Here is a tiny trained network, its code and every weight. The questions are about switching its units off for an input and a class, where a switched-off unit gives its printed mean instead of its output.

import numpy as np


def w(rows, s, z=0):
    codes = np.array(rows[::2]) - 128.0
    scale = np.full(codes.shape[1], s)
    scale[-1] = z or s
    return codes * scale


def norm(h):
    return h / np.sqrt((h * h).mean(-1, keepdims=True) + 1e-5)


def f(y):
    return y / 2 * (1 + np.tanh(0.7978845608 * (y + 0.044715 * y**3)))


def log_softmax(a):
    a = a - a.max(-1, keepdims=True)
    return a - np.log(np.exp(a).sum(-1, keepdims=True))


def net(x, mask):
    res = np.array(x, float).reshape(1, 3) / 4 @ E
    u = 0
    for l in range(3):
        y = f(norm(res) @ A[l][:, :-1].T + A[l][:, -1])
        res = res + np.where(mask[u : u + 6], y, B[l][:, -1]) @ B[l][:, :-1]
        u += 6
    return log_softmax(norm(res)[-1] @ U[:, :-1].T + U[:, -1])


A, B = {}, {}
E = w([
[121,40,253,58,89,202,119,57],'x0',
[87,126,30,179,12,199,90,200],'x1',
[245,134,206,150,14,43,90,70],'x2',
],0.0056)
A[0] = w([
[140,117,98,143,7,143,117,148,2],'0.n1',
[174,154,132,144,29,119,107,137,12],'0.n2',
[71,135,91,138,37,181,142,148,30],'0.n3',
[120,94,138,134,81,161,121,105,94],'0.n4',
[109,95,166,113,106,180,140,107,154],'0.n5',
[150,174,159,136,64,81,120,112,164],'0.n6',
],0.011,0.0032)
B[0] = w([
[12,184,174,100,191,162,174,117,249],'0.n1',
[75,158,172,112,210,99,190,66,236],'0.n2',
[229,133,108,163,150,105,29,178,250],'0.n3',
[155,76,121,80,85,173,53,93,193],'0.n4',
[93,95,245,146,99,168,194,100,237],'0.n5',
[220,81,82,121,92,136,134,121,255],'0.n6',
],0.011,0.0054)
A[1] = w([
[123,76,135,95,135,175,146,64,252],'1.n1',
[108,67,94,149,140,64,199,169,130],'1.n2',
[3,198,177,190,85,107,188,97,145],'1.n3',
[154,118,96,135,94,165,103,175,64],'1.n4',
[83,216,89,137,166,101,137,128,133],'1.n5',
[112,76,153,91,90,165,69,182,3],'1.n6',
],0.013,0.0012)
B[1] = w([
[123,114,90,166,41,137,84,150,253],'1.n1',
[135,154,155,106,198,172,103,81,173],'1.n2',
[76,145,92,40,128,111,156,127,220],'1.n3',
[78,99,160,187,144,133,72,79,159],'1.n4',
[136,101,139,93,65,53,204,185,254],'1.n5',
[162,204,191,149,250,96,184,107,191],'1.n6',
],0.013,0.0078)
A[2] = w([
[130,164,52,111,170,89,92,58,144],'2.n1',
[17,144,176,70,158,229,42,87,184],'2.n2',
[113,136,55,164,172,89,10,232,132],'2.n3',
[212,163,6,147,187,163,177,92,12],'2.n4',
[139,73,191,162,170,199,105,165,201],'2.n5',
[185,149,175,154,155,215,151,174,6],'2.n6',
],0.012,0.0017)
B[2] = w([
[176,92,54,114,150,100,126,202,151],'2.n1',
[69,98,80,141,181,191,81,102,254],'2.n2',
[182,75,207,127,7,156,131,72,189],'2.n3',
[152,157,17,152,164,137,64,65,163],'2.n4',
[135,196,100,136,123,65,150,226,192],'2.n5',
[175,160,165,155,181,88,135,91,157],'2.n6',
],0.015,0.0085)
U = w([
[128,139,90,47,141,61,250,189,128],'0',
[205,81,164,163,41,123,132,149,254],'1',
[33,86,111,109,158,220,117,110,66],'2',
[167,187,170,220,224,141,112,171,47],'3',
[248,131,11,147,173,90,117,118,56],'4',
],0.012,0.0032)

Each question gives the input, the list of numbers given to net, and the class t.
The units are the neurons (one row each of A and B). Each row of codes is followed by its name. A weight is (code - 128) times the scale printed after its matrix; where a second scale follows, it is the last column's (A, B and U).
mask holds one flag per neuron, layer by layer. A switched-off neuron (its flag False) gives its mean, the last column of its row in B, instead of its output. The means were averaged over made-up inputs and are rounded, as every weight is.
A unit's drop is (log p(t) with every unit on - log p(t) with that unit switched off) / (log p(t) with every unit on - log p(t) with every unit switched off).
The circuit of an input: a set's keep is (log p(t) with only the set's units on - log p(t) with every unit switched off) / (log p(t) with every unit on - log p(t) with every unit switched off). Starting from the 12 units with the biggest drops (on a tie, the unit counted first), units are removed one at a time, each time the one whose removal leaves the highest keep (on an exact tie, the one counted first), for as long as the keep stays at least 0.8.
units of the circuit, in order: the units of the circuit, biggest drop first
most important unit: the unit with the biggest drop
top k neurons: the k neurons with the biggest drops, biggest first
top k neurons in layer l: the k neurons of layer l with the biggest drops, biggest first
drop when u is switched off: that unit's drop, to one decimal
input [4,-5,1], class 1: units of the circuit, in order => 1.n1
input [-4,7,5], class 0: top 2 neurons => 0.n1, 0.n2
input [4,-7,0], class 2: top 3 neurons => 0.n3, 0.n6, 1.n5
input [1,-6,2], class 1: top 4 neurons => 0.n3, 2.n2, 1.n6, 2.n4
input [-7,7,1], class 0: top 3 neurons => 0.n1, 1.n5, 0.n4
input [1,4,-7], class 3: top 4 neurons in layer 1 => 1.n6, 1.n1, 1.n5, 1.n4
input [0,-1,-7], class 0: top 4 neurons => 0.n6, 0.n4, 1.n5, 0.n5
input [5,-7,1], class 1: top 2 neurons in layer 1 => 1.n2, 1.n1
input [-2,0,7], class 4: top 4 neurons => 0.n6, 0.n5, 1.n5, 2.n4
input [-2,6,2], class 0: units of the circuit, in order => 0.n1, 1.n5
input [4,8,5], class 2: top 2 neurons => 0.n1, 0.n2
input [-5,7,1], class 0: top 3 neurons in layer 0 => 0.n1, 0.n2, 0.n4
input [-2,8,5], class 0: top 2 neurons in layer 0 => 0.n1, 0.n2
input [-8,1,-6], class 1: units of the circuit, in order => 2.n3
input [-3,6,1], class 0: top 4 neurons => 0.n1, 0.n2, 1.n5, 1.n1
input [1,1,-8], class 3: top 3 neurons => 0.n2, 0.n1, 1.n1
input [1,-8,1], class 1: top 2 neurons in layer 1 => 1.n6, 1.n3
input [8,1,7], class 2: top 4 neurons => 0.n3, 0.n2, 1.n5, 0.n5
input [5,8,-5], class 3: top 2 neurons => 0.n3, 1.n6
input [-3,-7,7], class 4: most important unit => 0.n5
input [1,5,8], class 2: top 3 neurons in layer 0 => 0.n1, 0.n2, 0.n4
input [1,6,-6], class 3: top 2 neurons in layer 0 => 0.n2, 0.n6
input [8,7,7], class 2: top 2 neurons in layer 0 => 0.n1, 0.n2
input [6,1,-1], class 3: top 2 neurons in layer 2 => 2.n5, 2.n6
input [-6,8,-8], class 1: drop when 2.n3 is switched off => 0.4
input [-7,4,-5], class 1: drop when 2.n3 is switched off => 0.1
input [1,3,-3], class 3: drop when 1.n1 is switched off => 0.1
input [6,2,-5], class 3: drop when 1.n3 is switched off => 0.0
